Here is a tiny trained network, its code and every weight. The questions are about switching its units off for an input and a class, where a switched-off unit gives its printed mean instead of its output.

import numpy as np


def w(rows, s, z=0):
    codes = np.array(rows[::2]) - 128.0
    scale = np.full(codes.shape[1], s)
    scale[-1] = z or s
    return codes * scale


def norm(h):
    return h / np.sqrt((h * h).mean(-1, keepdims=True) + 1e-5)


def f(y):
    return np.maximum(y, 0)


def log_softmax(a):
    a = a - a.max(-1, keepdims=True)
    return a - np.log(np.exp(a).sum(-1, keepdims=True))


def net(x, mask):
    res = np.array(x, float).reshape(1, 6) / 4 @ E
    u = 0
    for l in range(3):
        y = f(norm(res) @ A[l][:, :-1].T + A[l][:, -1])
        res = res + np.where(mask[u : u + 10], y, B[l][:, -1]) @ B[l][:, :-1]
        u += 10
    return log_softmax(norm(res)[-1] @ U[:, :-1].T + U[:, -1])


A, B = {}, {}
E = w([
[88,255,73,213,108],'x0',
[123,128,130,131,132],'x1',
[144,135,59,108,150],'x2',
[76,74,103,116,72],'x3',
[127,130,126,129,128],'x4',
[97,81,105,203,203],'x5',
],0.0088)
A[0] = w([
[150,126,2,57,211,10],'L0N0',
[161,171,178,143,242,1],'L0N1',
[155,38,124,127,92,116],'L0N2',
[134,156,208,173,147,142],'L0N3',
[106,119,94,171,190,183],'L0N4',
[64,114,46,111,140,126],'L0N5',
[116,105,134,201,177,65],'L0N6',
[202,174,129,166,105,125],'L0N7',
[115,150,99,93,119,245],'L0N8',
[215,99,215,109,149,191],'L0N9',
],0.0097,0.0043)
B[0] = w([
[131,50,14,119,101,180],'L0N0',
[168,255,214,108,193,175],'L0N1',
[74,167,79,103,197,210],'L0N2',
[62,114,143,123,47,187],'L0N3',
[254,121,147,95,126,220],'L0N4',
[123,96,197,166,32,191],'L0N5',
[183,56,197,208,90,181],'L0N6',
[43,72,107,8,163,175],'L0N7',
[126,119,18,97,91,210],'L0N8',
[45,212,111,73,171,255],'L0N9',
],0.0067,0.0062)
A[1] = w([
[78,135,217,141,119,70],'L1N0',
[182,114,37,134,81,118],'L1N1',
[190,77,187,29,173,22],'L1N2',
[105,208,152,181,128,86],'L1N3',
[166,166,101,57,56,158],'L1N4',
[38,57,143,147,79,85],'L1N5',
[88,78,109,178,254,113],'L1N6',
[155,87,184,87,134,103],'L1N7',
[82,155,178,227,86,4],'L1N8',
[89,207,77,160,82,170],'L1N9',
],0.0099,0.0039)
B[1] = w([
[99,168,99,91,10,173],'L1N0',
[99,98,140,63,94,215],'L1N1',
[41,145,88,176,151,203],'L1N2',
[93,150,135,75,146,183],'L1N3',
[165,77,178,135,158,254],'L1N4',
[103,155,220,106,100,206],'L1N5',
[175,81,168,161,59,198],'L1N6',
[83,138,69,130,173,169],'L1N7',
[107,91,120,97,150,177],'L1N8',
[86,122,95,128,200,237],'L1N9',
],0.011,0.0057)
A[2] = w([
[236,89,54,117,217,154],'L2N0',
[55,97,109,67,197,54],'L2N1',
[102,146,102,5,115,61],'L2N2',
[85,44,113,44,151,83],'L2N3',
[28,132,201,132,197,112],'L2N4',
[113,2,153,99,72,90],'L2N5',
[146,43,190,64,148,127],'L2N6',
[187,81,144,216,76,65],'L2N7',
[156,152,123,41,72,2],'L2N8',
[151,76,31,100,131,17],'L2N9',
],0.009,0.0045)
B[2] = w([
[133,170,145,66,75,182],'L2N0',
[156,150,101,187,103,239],'L2N1',
[204,47,191,241,116,238],'L2N2',
[77,174,133,180,120,255],'L2N3',
[217,103,37,108,86,252],'L2N4',
[141,234,189,135,170,231],'L2N5',
[118,185,74,157,152,219],'L2N6',
[254,157,109,172,96,151],'L2N7',
[177,42,189,198,148,147],'L2N8',
[88,106,161,88,50,162],'L2N9',
],0.0087,0.0076)
U = w([
[141,156,102,156,114,203],'0',
[8,164,27,148,213,58],'1',
[157,144,114,150,102,162],'2',
[231,53,175,199,119,1],'3',
[84,162,146,75,165,211],'4',
[94,98,121,10,56,107],'5',
],0.013,0.0072)

Each question gives the input, the list of numbers given to net, and the class t.
The units are the neurons (one row each of A and B). Each row of codes is followed by its name. A weight is (code - 128) times the scale printed after its matrix; where a second scale follows, it is the last column's (A, B and U).
mask holds one flag per neuron, layer by layer. A switched-off neuron (its flag False) gives its mean, the last column of its row in B, instead of its output. The means were averaged over made-up inputs and are rounded, as every weight is.
A unit's drop is (log p(t) with every unit on - log p(t) with that unit switched off) / (log p(t) with every unit on - log p(t) with every unit switched off).
The circuit of an input: a set's keep is (log p(t) with only the set's units on - log p(t) with every unit switched off) / (log p(t) with every unit on - log p(t) with every unit switched off). Starting from the 12 units with the biggest drops (on a tie, the unit counted first), units are removed one at a time, each time the one whose removal leaves the highest keep (on an exact tie, the one counted first), for as long as the keep stays at least 0.8.
units of the circuit, in order: the units of the circuit, biggest drop first
most important unit: the unit with the biggest drop
k most important neurons: the k neurons with the biggest drops, biggest first
top k neurons in layer l: the k neurons of layer l with the biggest drops, biggest first
input [-1,-5,-6,8,4,-2], class 4: most important unit => L1N5
input [-5,-7,6,-4,-4,-4], class 0: units of the circuit, in order => [L2N2, L1N2, L2N3]
input [1,6,1,-8,0,1], class 4: units of the circuit, in order => [L0N1, L2N2]
input [-1,-3,8,-3,7,7], class 5: units of the circuit, in order => [L2N0, L0N0, L2N9]
input [-8,0,-7,-3,-5,4], class 1: units of the circuit, in order => [L1N2, L1N7]
input [2,5,3,1,3,-7], class 3: units of the circuit, in order => [L2N2, L2N8]
input [5,-3,1,6,3,4], class 4: units of the circuit, in order => [L0N5, L2N2, L1N5]
input [-6,-2,8,-6,-4,4], class 5: units of the circuit, in order => [L2N0, L0N0]
input [-2,3,-7,0,3,4], class 5: units of the circuit, in order => [L1N0, L0N3]
input [0,-1,-7,2,2,5], class 5: 2 most important neurons => [L1N0, L0N3]
input [1,-5,-6,-5,-6,-8], class 3: units of the circuit, in order => [L2N2, L2N8, L1N5]
input [-5,-2,-3,-6,-7,-8], class 3: 3 most important neurons => [L2N2, L1N9, L0N9]
input [4,5,-5,6,-4,-7], class 3: 2 most important neurons => [L2N2, L1N2]
input [-3,4,-8,-8,-4,2], class 4: units of the circuit, in order => [L0N9]
input [-6,1,-6,-5,-5,-4], class 1: top 3 neurons in layer 1 => [L1N2, L1N7, L1N6]
input [-5,0,7,-6,-2,-7], class 3: top 2 neurons in layer 1 => [L1N9, L1N4]
input [-4,0,-4,-6,4,-1], class 4: 2 most important neurons => [L0N9, L0N1]
input [0,5,-2,-5,-6,-8], class 3: units of the circuit, in order => [L2N2, L2N8]
input [2,-1,3,5,-8,8], class 2: top 2 neurons in layer 2 => [L2N2, L2N5]
input [-6,5,-2,-6,-5,4], class 1: units of the circuit, in order => [L1N2]
input [3,-2,7,-7,2,8], class 3: 3 most important neurons => [L1N6, L0N6, L0N9]
input [-7,6,7,-1,0,6], class 1: top 2 neurons in layer 2 => [L2N2, L2N4]
input [-2,-6,8,4,6,5], class 5: top 2 neurons in layer 0 => [L0N0, L0N4]
